Below are the code and all the weights of a small trained network. Each question names an input and a class and asks about switching units off, where a switched-off unit gives its printed mean instead of its output.

import numpy as np


def w(rows, s, z=0):
    codes = np.array(rows[::2]) - 128.0
    scale = np.full(codes.shape[1], s)
    scale[-1] = z or s
    return codes * scale


def f(y):
    return np.maximum(y, 0)


def log_softmax(a):
    a = a - a.max(-1, keepdims=True)
    return a - np.log(np.exp(a).sum(-1, keepdims=True))


def net(x, mask):
    res = np.array(x, float).reshape(1, 7) / 4 @ E
    y = f(res @ A[0][:, :-1].T + A[0][:, -1])
    res = res + np.where(mask, y, B[0][:, -1]) @ B[0][:, :-1]
    return log_softmax(res[-1] @ U[:, :-1].T + U[:, -1])


A, B = {}, {}
E = w([
[175,159,74,151,91,118,190,220,78,205,84,253],'x0',
[253,85,125,105,74,117,130,75,206,199,215,134],'x1',
[99,132,144,218,30,146,232,140,203,123,87,68],'x2',
[122,124,134,131,130,129,129,126,132,134,126,133],'x3',
[55,179,96,32,43,112,80,184,206,93,185,160],'x4',
[125,54,104,149,81,237,139,150,52,77,216,135],'x5',
[107,195,135,65,183,187,214,138,117,187,183,85],'x6',
],0.0061)
A[0] = w([
[62,158,144,147,147,143,126,156,96,87,77,132,32],'n1',
[226,113,128,90,99,124,124,78,215,197,190,137,62],'n2',
[87,121,201,107,177,130,77,41,152,58,175,28,39],'n3',
[61,165,98,45,55,110,101,184,172,86,174,135,54],'n4',
[110,176,148,85,175,168,195,131,135,185,182,96,66],'n5',
[194,78,156,238,233,151,180,71,32,142,61,82,33],'n6',
[130,166,155,104,142,61,128,99,177,149,63,118,72],'n7',
[142,163,152,99,158,52,126,116,174,152,69,119,48],'n8',
[102,116,161,113,147,127,87,77,152,84,153,62,27],'n9',
[159,52,130,212,76,33,39,108,148,63,56,163,88],'n10',
[113,206,149,67,192,188,225,119,138,196,185,67,98],'n11',
[38,177,127,134,174,132,117,180,89,82,70,136,60],'n12',
[142,125,115,166,97,117,138,179,99,167,108,196,53],'n13',
[31,177,140,127,168,141,130,179,93,78,69,125,60],'n14',
[71,174,87,74,81,130,90,185,188,93,164,137,53],'n15',
[121,181,155,107,160,53,119,98,179,164,69,110,66],'n16',
[131,140,122,131,123,132,117,120,124,131,126,122,105],'n17',
[137,53,114,138,75,186,130,137,81,80,185,132,85],'n18',
[82,153,104,79,84,130,107,169,171,87,152,152,54],'n19',
[66,158,93,77,73,118,102,190,176,95,162,146,78],'n20',
[110,199,142,55,190,188,207,150,104,186,169,76,123],'n21',
[171,126,101,8,254,103,4,122,27,145,192,214,41],'n22',
[48,154,121,127,159,134,133,167,84,78,82,124,42],'n23',
[235,110,128,95,90,122,136,78,193,186,200,135,2],'n24',
[143,176,171,114,168,41,133,102,192,161,65,118,84],'n25',
[129,182,151,116,162,41,114,110,192,169,54,124,58],'n26',
[165,176,79,147,122,107,148,209,83,188,103,222,21],'n27',
[181,135,118,131,106,131,120,105,154,164,164,125,48],'n28',
[162,162,91,149,126,102,163,194,93,170,103,221,19],'n29',
[95,123,177,119,173,122,78,44,169,65,159,36,33],'n30',
[62,163,117,141,170,140,126,161,80,77,74,118,31],'n31',
[106,149,155,206,26,156,239,166,191,148,112,72,21],'n32',
[133,48,108,145,84,224,149,148,55,64,204,120,66],'n33',
[120,86,153,150,133,106,66,62,152,75,138,74,90],'n34',
],0.0063,0.0066)
B[0] = w([
[176,95,121,138,81,108,141,131,91,119,176,88,156],'n1',
[148,90,135,155,93,65,140,128,41,112,192,48,196],'n2',
[177,105,86,40,72,199,216,188,150,182,87,138,207],'n3',
[217,145,197,137,198,130,126,46,138,189,103,164,198],'n4',
[140,79,112,136,111,125,69,137,123,78,91,198,180],'n5',
[212,172,229,106,209,120,105,18,160,221,120,182,203],'n6',
[96,168,99,154,147,171,109,150,107,130,188,135,167],'n7',
[106,176,106,156,148,177,105,145,114,144,198,137,161],'n8',
[174,114,95,80,90,177,186,172,144,148,100,134,161],'n9',
[141,78,112,110,108,115,48,148,108,54,86,207,190],'n10',
[138,76,109,124,112,108,35,144,115,60,69,213,225],'n11',
[189,96,134,141,87,79,139,119,58,126,199,67,192],'n12',
[155,115,116,83,114,160,160,146,147,132,104,119,158],'n13',
[189,89,127,151,80,71,134,119,57,125,195,67,196],'n14',
[211,134,197,134,181,129,125,49,133,188,102,157,186],'n15',
[95,177,98,162,150,189,109,153,111,134,189,138,174],'n16',
[129,124,133,124,128,137,124,132,134,125,123,126,128],'n17',
[76,197,101,155,176,168,92,151,133,151,174,149,180],'n18',
[187,141,176,133,179,128,123,76,127,169,109,153,169],'n19',
[186,139,181,128,181,130,118,66,132,169,107,160,192],'n20',
[120,84,114,130,114,95,50,150,124,67,80,198,231],'n21',
[60,195,132,248,81,124,219,69,254,28,58,30,254],'n22',
[190,93,125,158,81,85,134,120,67,133,190,79,172],'n23',
[192,59,135,160,58,55,150,125,19,120,200,44,175],'n24',
[80,176,101,164,151,182,98,155,103,138,202,145,187],'n25',
[91,176,96,161,144,185,97,155,107,145,208,138,180],'n26',
[180,94,88,36,63,202,209,183,152,162,102,114,183],'n27',
[177,106,139,124,109,106,138,134,72,123,142,90,144],'n28',
[186,102,97,47,68,201,195,172,153,163,103,113,172],'n29',
[179,114,96,67,83,186,198,181,139,164,105,141,191],'n30',
[189,92,132,142,75,90,146,112,76,130,195,72,166],'n31',
[79,166,130,186,107,118,174,80,211,49,71,59,194],'n32',
[60,227,81,177,177,191,77,168,137,171,219,161,198],'n33',
[155,111,97,78,96,143,156,172,130,128,102,151,180],'n34',
],0.0067,0.0075)
U = w([
[150,103,86,23,98,192,208,192,152,178,90,126,95],'0',
[152,81,142,149,104,40,127,124,48,130,198,57,104],'1',
[159,151,238,118,192,123,107,41,149,217,101,170,104],'2',
[76,198,80,165,160,190,78,170,125,150,205,146,103],'3',
[86,163,131,202,113,109,182,93,223,41,65,64,116],'4',
[110,118,136,112,134,106,112,147,128,132,111,139,253],'5',
[128,63,107,111,117,103,32,157,122,58,68,207,114],'6',
[1,87,157,75,198,45,116,179,133,194,106,111,123],'7',
],0.0086,0.016)

Each question gives the input, the list of numbers given to net, and the class t.
The units are the neurons (one row each of A and B). Each row of codes is followed by its name. A weight is (code - 128) times the scale printed after its matrix; where a second scale follows, it is the last column's (A, B and U).
mask holds one flag per neuron, in row order. A switched-off neuron (its flag False) gives its mean, the last column of its row in B, instead of its output. The means were averaged over made-up inputs and are rounded, as every weight is.
A unit's drop is (log p(t) with every unit on - log p(t) with that unit switched off) / (log p(t) with every unit on - log p(t) with every unit switched off).
The circuit of an input: a set's keep is (log p(t) with only the set's units on - log p(t) with every unit switched off) / (log p(t) with every unit on - log p(t) with every unit switched off). Starting from the 12 units with the biggest drops (on a tie, the unit counted first), units are removed one at a time, each time the one whose removal leaves the highest keep (on an exact tie, the one counted first), for as long as the keep stays at least 0.8.
circuit, biggest first: the units of the circuit, biggest drop first
most important unit: the unit with the biggest drop
top k neurons: the k neurons with the biggest drops, biggest first
drop of u: that unit's drop, to one decimal
input [1,5,-4,-3,1,-4,-4], class 1: circuit, biggest first -> (n2; n24)
input [-5,-4,-2,-1,-2,2,-5], class 0: circuit, biggest first -> (n3; n30; n34)
input [-1,2,-2,6,6,-1,6], class 2: circuit, biggest first -> (n4; n15)
input [-7,-4,5,2,5,-6,-4], class 0: circuit, biggest first -> (n3; n30)
input [0,-1,-1,5,-6,4,4], class 2: circuit, biggest first -> (n6)
input [-7,-1,5,6,-6,8,4], class 3: top 2 neurons -> (n33; n18)
input [-4,8,8,6,4,4,-5], class 1: top 2 neurons -> (n22; n24)
input [7,2,8,2,-1,7,-6], class 4: top 3 neurons -> (n32; n3; n30)
input [-8,7,2,1,6,7,-7], class 0: circuit, biggest first -> (n3; n30)
input [-8,5,-1,-5,3,8,4], class 0: top 2 neurons -> (n3; n30)
input [-2,8,-6,8,7,2,-1], class 1: top 3 neurons -> (n24; n2; n6)
input [-7,-3,7,-8,-5,-5,8], class 5: top 3 neurons -> (n22; n11; n21)
input [7,6,-5,-3,4,8,-5], class 3: top 3 neurons -> (n33; n18; n3)
input [-6,7,0,7,-2,-5,-4], class 1: most important unit -> n2
input [-7,5,0,0,5,0,8], class 6: top 3 neurons -> (n11; n21; n5)
input [2,8,-2,0,2,3,-6], class 1: top 2 neurons -> (n24; n2)
input [5,6,6,4,-7,-1,-3], class 2: top 4 neurons -> (n6; n22; n14; n12)
input [-4,-2,-5,3,-2,6,3], class 3: top 3 neurons -> (n33; n18; n32)
input [7,8,7,0,-5,-8,4], class 1: top 4 neurons -> (n24; n2; n22; n3)
input [-3,8,1,-2,8,-4,-5], class 1: top 3 neurons -> (n2; n24; n6)
input [-3,-2,-6,-1,-2,-5,-4], class 4: top 2 neurons -> (n22; n33)
input [7,3,-6,4,-3,-4,-2], class 0: circuit, biggest first -> (n27)
input [5,6,5,-2,3,1,3], class 1: drop of n24 -> 0.5
input [-8,-8,8,2,0,-6,7], class 0: drop of n30 -> 0.5
input [-1,-6,-8,6,5,8,-3], class 3: drop of n33 -> 2.8
input [-3,-2,5,2,6,-2,4], class 2: drop of n4 -> 0.2
input [0,5,0,-5,-4,0,8], class 6: most important unit -> n11
